Below are the code and all the weights of a small trained network. Each question names an input and a class and asks about switching units off, where a switched-off unit gives its printed mean instead of its output.

import numpy as np


def w(rows, s, z=0):
    codes = np.array(rows[::2]) - 128.0
    scale = np.full(codes.shape[1], s)
    scale[-1] = z or s
    return codes * scale


def f(y):
    return y / 2 * (1 + np.tanh(0.7978845608 * (y + 0.044715 * y**3)))


def log_softmax(a):
    a = a - a.max(-1, keepdims=True)
    return a - np.log(np.exp(a).sum(-1, keepdims=True))


def net(x, mask):
    res = np.array(x, float).reshape(1, 4) / 4 @ E
    y = f(res @ A[0][:, :-1].T + A[0][:, -1])
    res = res + np.where(mask, y, B[0][:, -1]) @ B[0][:, :-1]
    return log_softmax(res[-1] @ U[:, :-1].T + U[:, -1])


A, B = {}, {}
E = w([
[179,184,27,167,130,164],'x0',
[125,225,180,97,199,118],'x1',
[125,130,130,139,121,144],'x2',
[108,136,146,226,90,1],'x3',
],0.013)
A[0] = w([
[105,84,248,83,134,138,21],'neuron 1',
[166,194,107,85,153,163,107],'neuron 2',
[97,101,231,90,113,144,101],'neuron 3',
[140,89,126,54,134,188,225],'neuron 4',
[119,147,104,104,139,124,115],'neuron 5',
[119,175,131,204,116,52,104],'neuron 6',
[112,151,151,130,134,118,158],'neuron 7',
[154,231,126,96,152,166,132],'neuron 8',
[150,162,27,161,129,114,85],'neuron 9',
[124,40,40,122,96,141,48],'neuron 10',
[143,172,144,193,115,76,8],'neuron 11',
[122,169,130,121,86,119,91],'neuron 12',
[120,161,189,145,161,125,74],'neuron 13',
[95,100,172,154,133,110,114],'neuron 14',
[127,78,94,139,126,143,186],'neuron 15',
[143,115,120,161,119,143,118],'neuron 16',
[143,89,136,86,141,175,195],'neuron 17',
[129,168,40,143,107,114,106],'neuron 18',
[123,247,210,128,158,119,19],'neuron 19',
[106,145,119,92,105,114,119],'neuron 20',
[96,91,224,97,129,139,246],'neuron 21',
[121,96,212,155,108,81,104],'neuron 22',
[137,49,123,28,142,209,45],'neuron 23',
[113,227,209,131,150,119,209],'neuron 24',
[128,100,210,105,133,137,230],'neuron 25',
[121,22,137,173,90,72,159],'neuron 26',
[134,96,118,166,158,143,137],'neuron 27',
[100,216,85,81,163,167,99],'neuron 28',
],0.016,0.011)
B[0] = w([
[123,79,74,200,234,150,200],'neuron 1',
[129,160,196,180,162,134,202],'neuron 2',
[136,96,95,79,194,139,203],'neuron 3',
[143,85,60,152,219,144,238],'neuron 4',
[119,140,109,176,113,142,140],'neuron 5',
[133,117,63,44,105,113,220],'neuron 6',
[111,105,120,139,132,146,155],'neuron 7',
[102,141,207,178,141,118,221],'neuron 8',
[144,108,66,76,118,136,195],'neuron 9',
[129,64,54,112,207,142,193],'neuron 10',
[122,56,66,122,197,158,174],'neuron 11',
[139,135,120,121,142,136,130],'neuron 12',
[134,143,66,88,96,128,160],'neuron 13',
[133,148,173,159,120,96,171],'neuron 14',
[118,150,114,90,84,120,182],'neuron 15',
[119,136,132,85,128,94,145],'neuron 16',
[120,92,94,117,189,150,205],'neuron 17',
[120,101,78,95,123,134,185],'neuron 18',
[156,138,51,9,32,105,202],'neuron 19',
[118,103,117,158,91,175,129],'neuron 20',
[121,137,110,60,27,87,242],'neuron 21',
[118,172,200,175,106,142,202],'neuron 22',
[140,161,92,50,3,100,226],'neuron 23',
[128,79,95,182,236,170,235],'neuron 24',
[145,161,108,87,52,123,216],'neuron 25',
[131,202,232,177,70,129,251],'neuron 26',
[135,152,137,92,142,92,142],'neuron 27',
[114,114,210,201,152,113,209],'neuron 28',
],0.022,0.021)
U = w([
[162,127,66,73,28,78,251],'0',
[150,61,51,146,208,134,15],'1',
[116,189,239,255,111,96,137],'2',
],0.0091,0.0018)

Each question gives the input, the list of numbers given to net, and the class t.
The units are the neurons (one row each of A and B). Each row of codes is followed by its name. A weight is (code - 128) times the scale printed after its matrix; where a second scale follows, it is the last column's (A, B and U).
mask holds one flag per neuron, in row order. A switched-off neuron (its flag False) gives its mean, the last column of its row in B, instead of its output. The means were averaged over made-up inputs and are rounded, as every weight is.
A unit's drop is (log p(t) with every unit on - log p(t) with that unit switched off) / (log p(t) with every unit on - log p(t) with every unit switched off).
unit that matters most: the unit with the biggest drop
top k neurons: the k neurons with the biggest drops, biggest first
drop of u: that unit's drop, to one decimal
input [4,-6,7,-3], class 1: top 2 neurons	(neuron 10; neuron 21)
input [5,7,-6,3], class 1: unit that matters most	neuron 24
input [5,-5,4,-2], class 1: top 2 neurons	(neuron 21; neuron 10)
input [8,3,-2,8], class 1: top 3 neurons	(neuron 11; neuron 23; neuron 21)
input [2,5,2,1], class 1: top 2 neurons	(neuron 26; neuron 24)
input [-3,1,5,-6], class 1: top 4 neurons	(neuron 4; neuron 19; neuron 17; neuron 1)
input [0,-3,-7,3], class 2: top 2 neurons	(neuron 19; neuron 23)
input [4,-6,5,-4], class 1: top 2 neurons	(neuron 10; neuron 21)
input [5,3,7,4], class 1: top 2 neurons	(neuron 23; neuron 21)
input [8,1,3,-2], class 2: drop of neuron 8	0.1
input [2,8,2,6], class 1: drop of neuron 23	0.5
